Below are the code and all the weights of a small trained network. Each question names an input and a target symbol and asks about switching units off, where a switched-off unit gives its printed mean instead of its output.

import numpy as np


def w(rows, s, z=0):
    codes = np.array(rows[::2]) - 128.0
    scale = np.full(codes.shape[1], s)
    scale[-1] = z or s
    return codes * scale


def norm(h):
    return h / np.sqrt((h * h).mean(-1, keepdims=True) + 1e-5)


def f(y):
    return y / 2 * (1 + np.tanh(0.7978845608 * (y + 0.044715 * y**3)))


def softmax(a):
    e = np.exp(a - a.max(-1, keepdims=True))
    return e / e.sum(-1, keepdims=True)


def log_softmax(a):
    a = a - a.max(-1, keepdims=True)
    return a - np.log(np.exp(a).sum(-1, keepdims=True))


def net(x, mask):
    ids = ['αβγεθμξπστφω'.index(c) for c in x.split()]
    T = len(ids)
    res = E[ids] + P[:T]
    u = 0
    for l in range(2):
        r = norm(res)
        for j in range(3):
            rows = slice(3 * j, 3 * j + 3)
            q, k, v = (r @ M[l][rows].T for M in (Q, K, V))
            z = softmax(np.where(np.tri(T) > 0, q @ k.T / 3**0.5, -1e9)) @ v
            o = O[l][rows]
            res = res + np.where(mask[u + j], z, o[:, -1]) @ o[:, :-1]
        u += 3
        y = f(norm(res) @ A[l][:, :-1].T + A[l][:, -1])
        res = res + np.where(mask[u : u + 4], y, B[l][:, -1]) @ B[l][:, :-1]
        u += 4
    return log_softmax(norm(res)[-1] @ U[:, :-1].T + U[:, -1])


Q, K, V, O, A, B = {}, {}, {}, {}, {}, {}
E = w([
[63,87,158,173,94,100,116,127,151,147,127,93],'α',
[128,113,89,128,158,194,131,117,189,140,153,96],'β',
[152,205,216,191,181,100,178,95,251,141,79,91],'γ',
[113,139,114,174,106,153,134,153,109,173,110,121],'ε',
[125,139,85,148,180,175,112,144,100,105,109,108],'θ',
[148,99,73,160,140,137,123,111,156,198,111,111],'μ',
[89,135,67,150,162,159,147,146,196,134,175,112],'ξ',
[120,121,138,139,141,87,124,79,96,101,179,131],'π',
[97,125,102,151,91,159,121,91,189,121,147,153],'σ',
[128,149,56,151,98,175,145,114,167,118,109,164],'τ',
[75,155,126,121,94,115,129,184,95,133,156,131],'φ',
[103,154,112,61,142,132,81,122,154,105,149,125],'ω',
],0.019)
P = w([
[85,103,125,156,188,254,81,162,139,173,142,219],'0',
[74,150,106,146,158,205,104,102,117,182,174,123],'1',
[116,165,95,142,133,162,99,105,120,148,160,109],'2',
[136,166,95,138,121,130,106,123,130,121,143,104],'3',
[144,165,93,130,112,115,115,131,138,111,127,107],'4',
[152,163,84,117,100,101,130,136,142,103,119,115],'5',
[155,160,69,106,96,77,136,143,139,97,105,131],'6',
],0.0072)
Q[0] = w([
[163,172,148,127,119,90,114,200,218,87,74,97],'L0H1',
[125,119,136,74,160,151,131,74,75,136,163,224],'L0H1',
[155,90,179,68,126,114,167,192,102,150,115,141],'L0H1',
[119,147,86,89,135,152,95,160,78,132,143,187],'L0H2',
[151,38,115,181,175,162,122,115,136,135,37,145],'L0H2',
[151,123,107,163,154,89,143,48,157,60,242,117],'L0H2',
[227,135,142,114,128,111,162,136,52,106,120,176],'L0H3',
[165,33,59,117,137,142,111,61,155,111,90,149],'L0H3',
[210,71,254,85,154,102,157,111,142,78,112,153],'L0H3',
],0.0057)
K[0] = w([
[158,140,141,98,135,131,109,160,187,120,110,191],'L0H1',
[106,98,79,66,111,150,104,120,109,105,147,149],'L0H1',
[84,170,174,86,110,85,111,194,83,155,139,192],'L0H1',
[128,149,35,102,142,81,122,126,61,58,124,113],'L0H2',
[137,33,30,193,175,157,112,116,144,170,104,97],'L0H2',
[193,141,161,99,179,97,190,97,241,112,132,150],'L0H2',
[98,136,159,201,208,115,123,85,118,146,167,255],'L0H3',
[109,49,7,140,90,153,85,106,45,153,191,129],'L0H3',
[172,109,145,80,196,117,132,97,98,130,184,197],'L0H3',
],0.0048)
V[0] = w([
[33,118,1,78,50,140,80,110,45,140,182,100],'L0H1',
[126,217,45,108,47,68,191,149,81,97,123,70],'L0H1',
[75,145,74,37,116,125,73,167,144,112,88,89],'L0H1',
[133,129,165,168,185,146,69,142,179,109,65,138],'L0H2',
[89,34,207,129,41,79,124,161,179,133,146,113],'L0H2',
[99,42,51,69,144,88,91,142,47,64,181,230],'L0H2',
[160,200,117,147,170,109,178,97,169,126,107,143],'L0H3',
[180,120,130,120,143,97,124,53,132,138,194,104],'L0H3',
[109,67,95,97,129,172,106,204,180,173,106,116],'L0H3',
],0.0046)
O[0] = w([
[255,183,202,157,99,94,73,213,198,89,135,199,254],'L0H1',
[130,104,194,6,60,71,73,126,107,134,155,227,76],'L0H1',
[198,168,139,136,118,70,167,159,70,122,79,91,90],'L0H1',
[141,111,112,77,135,45,162,144,109,127,137,123,120],'L0H2',
[130,117,92,180,162,154,129,67,83,22,194,183,96],'L0H2',
[59,128,116,213,163,217,177,98,151,142,149,28,144],'L0H2',
[101,190,124,114,137,71,180,159,119,52,167,199,96],'L0H3',
[134,101,129,111,101,102,150,207,146,110,75,153,119],'L0H3',
[154,159,162,119,176,159,124,79,81,186,170,55,142],'L0H3',
],0.0049)
A[0] = w([
[104,104,75,12,109,93,178,120,46,126,100,152,49],'L0N1',
[163,124,142,66,179,155,182,117,132,180,92,91,110],'L0N2',
[170,41,163,25,159,68,147,100,38,157,138,254,4],'L0N3',
[194,138,140,94,188,122,112,56,54,117,159,145,123],'L0N4',
],0.0076,0.0039)
B[0] = w([
[52,91,2,178,177,129,121,79,114,109,75,142,149],'L0N1',
[141,87,143,134,59,59,119,144,175,18,137,176,169],'L0N2',
[167,143,68,187,252,101,95,92,51,144,214,203,250],'L0N3',
[59,120,122,179,208,219,101,151,174,213,185,124,202],'L0N4',
],0.0088,0.0012)
Q[1] = w([
[107,100,144,223,65,91,146,173,51,196,96,104],'L1H1',
[232,134,77,222,95,178,115,52,193,174,42,158],'L1H1',
[126,254,78,167,177,175,141,219,47,85,134,126],'L1H1',
[122,213,182,118,160,120,62,134,145,158,131,122],'L1H2',
[126,206,12,157,139,125,125,131,175,89,150,146],'L1H2',
[127,86,89,115,83,90,144,80,65,46,117,133],'L1H2',
[202,167,97,148,96,123,66,235,164,118,175,136],'L1H3',
[140,189,146,129,119,230,142,194,218,233,92,125],'L1H3',
[119,121,187,124,73,118,137,121,57,167,66,106],'L1H3',
],0.0096)
K[1] = w([
[130,109,172,220,72,109,185,171,2,209,64,113],'L1H1',
[176,142,115,170,144,165,199,32,167,180,15,148],'L1H1',
[107,212,43,136,153,213,138,228,31,97,114,152],'L1H1',
[146,171,117,25,121,154,83,196,71,130,138,178],'L1H2',
[153,149,138,61,151,99,158,98,220,44,79,196],'L1H2',
[99,53,164,169,34,54,83,87,114,57,117,100],'L1H2',
[191,190,241,115,128,69,192,166,165,101,70,145],'L1H3',
[217,211,156,82,186,190,211,169,156,186,26,106],'L1H3',
[108,94,124,129,13,156,111,165,75,207,95,122],'L1H3',
],0.0086)
V[1] = w([
[96,162,155,92,66,157,127,156,119,106,129,96],'L1H1',
[126,116,138,74,55,23,124,168,123,101,71,189],'L1H1',
[84,166,149,130,254,135,151,87,163,92,137,112],'L1H1',
[161,155,103,108,123,144,140,96,101,76,154,182],'L1H2',
[150,194,138,59,160,138,176,144,177,141,150,117],'L1H2',
[162,155,84,114,170,180,143,148,114,138,134,134],'L1H2',
[149,148,106,130,132,155,218,89,152,184,124,89],'L1H3',
[113,142,70,128,64,80,179,172,144,154,121,178],'L1H3',
[148,161,11,123,158,178,105,171,77,165,140,112],'L1H3',
],0.0059)
O[1] = w([
[186,12,90,144,201,97,160,48,141,170,136,179,128],'L1H1',
[115,149,106,216,178,222,77,145,120,168,215,43,2],'L1H1',
[212,104,129,151,22,100,61,204,134,170,91,116,159],'L1H1',
[70,151,171,177,141,138,69,253,128,222,154,91,101],'L1H2',
[39,17,132,213,106,148,169,102,116,135,95,191,147],'L1H2',
[40,144,144,54,166,139,139,75,210,148,106,176,148],'L1H2',
[58,84,184,78,222,117,94,230,88,97,125,121,135],'L1H3',
[127,21,126,48,81,96,34,123,161,55,64,156,100],'L1H3',
[45,20,26,171,96,108,87,144,216,80,132,134,161],'L1H3',
],0.004,0.0082)
A[1] = w([
[153,111,126,124,122,125,107,118,163,136,112,89,32],'L1N1',
[63,140,131,184,117,108,139,89,196,137,149,160,182],'L1N2',
[129,176,201,162,173,101,184,100,150,117,135,113,32],'L1N3',
[45,79,106,225,200,254,88,101,195,150,158,80,4],'L1N4',
],0.0096,0.0019)
B[1] = w([
[63,124,156,152,139,156,162,157,105,157,149,178,134],'L1N1',
[115,91,87,117,161,111,159,161,168,120,37,103,251],'L1N2',
[93,109,96,98,115,126,128,185,182,131,74,176,167],'L1N3',
[215,232,27,243,89,221,67,153,146,85,245,4,239],'L1N4',
],0.011,0.014)
U = w([
[87,86,164,111,92,94,148,52,120,127,163,57,175],'α',
[161,47,170,85,127,172,173,128,156,85,197,135,131],'β',
[60,51,121,118,124,105,137,153,194,113,74,161,164],'γ',
[133,131,74,176,125,200,96,131,166,109,172,82,160],'ε',
[185,97,174,119,161,156,111,156,66,87,75,95,66],'θ',
[175,61,155,164,96,138,154,159,114,233,139,130,82],'μ',
[152,160,78,41,128,88,195,151,142,195,187,104,4],'ξ',
[128,115,133,180,202,86,85,87,138,127,169,200,126],'π',
[180,142,156,121,2,80,69,116,156,102,155,183,83],'σ',
[141,176,118,115,117,197,200,38,131,132,112,170,98],'τ',
[33,157,169,149,109,175,176,175,86,106,168,167,127],'φ',
[95,175,185,50,174,161,45,99,158,111,133,110,133],'ω',
],0.0062,0.0038)

Each question gives the input, a string of symbols that net reads in full, and the target symbol t.
The units are the heads (3 rows each of Q, K, V and O) and the neurons (one row each of A and B). Each row of codes is followed by its name. A weight is (code - 128) times the scale printed after its matrix; where a second scale follows, it is the last column's (O, A, B and U).
mask holds one flag per unit, layer by layer, with each layer's heads first. A switched-off unit (its flag False) gives its mean, the last column of its rows in O or B, instead of its output. The means were averaged over made-up inputs and are rounded, as every weight is.
A unit's drop is (log p(t) with every unit on - log p(t) with that unit switched off) / (log p(t) with every unit on - log p(t) with every unit switched off).
The circuit of an input: a set's keep is (log p(t) with only the set's units on - log p(t) with every unit switched off) / (log p(t) with every unit on - log p(t) with every unit switched off). Starting from the 12 units with the biggest drops (on a tie, the unit counted first), units are removed one at a time, each time the one whose removal leaves the highest keep (on an exact tie, the one counted first), for as long as the keep stays at least 0.8.
circuit, biggest first: the units of the circuit, biggest drop first
unit that matters most: the unit with the biggest drop
top k neurons: the k neurons with the biggest drops, biggest first
heads that matter: for each layer, one digit per head in row order, 1 if its drop is at least 0.15 and else 0, layers parted by /
input π π θ ω μ γ, target γ: circuit, biggest first : [L1N4; L1N3]
input α π γ σ α, target α: heads that matter : 110 / 010
input θ π φ θ, target γ: circuit, biggest first : [L1N4; L1H1]
input α σ π ξ π ε σ, target γ: circuit, biggest first : [L1N4]
input θ φ μ α θ μ θ, target σ: top 3 neurons : [L0N2; L1N2; L1N4]
input ε θ γ φ, target φ: heads that matter : 011 / 001
input α π π ξ ε α α, target σ: heads that matter : 010 / 011
input τ π φ ξ π, target γ: heads that matter : 011 / 000
input γ φ π π θ, target θ: heads that matter : 000 / 001
input π φ π, target γ: heads that matter : 011 / 100
input π τ σ τ, target γ: circuit, biggest first : [L1N4; L0H1]
input α β β, target γ: circuit, biggest first : [L1H1; L0H2; L1N4]
input α φ π α α π α, target σ: top 3 neurons : [L1N2; L1N4; L1N3]
input φ ω ε α γ σ, target σ: heads that matter : 010 / 001
input γ π σ, target σ: unit that matters most : L0H2
input φ φ π π γ α β, target β: top 2 neurons : [L1N4; L1N2]
input π α φ φ φ, target σ: top 3 neurons : [L1N4; L1N2; L0N4]
input μ φ ω π φ ξ φ, target σ: heads that matter : 100 / 001
input μ α θ γ α α μ, target μ: heads that matter : 000 / 101
input β π α π π β α, target γ: circuit, biggest first : [L1N4]
input π π γ γ, target γ: heads that matter : 100 / 000
input π ε ε τ μ φ ε, target σ: circuit, biggest first : [L0H1; L0H2; L1N2; L1N4]
input σ π π π σ, target γ: heads that matter : 101 / 100
input π ε π α ε, target γ: heads that matter : 100 / 101
input α π τ γ ω, target ω: heads that matter : 000 / 001
input γ θ π μ φ, target φ: top 3 neurons : [L1N4; L1N2; L0N2]
input γ σ β, target β: top 3 neurons : [L1N4; L0N2; L1N2]
input β μ β μ, target γ: unit that matters most : L1N4
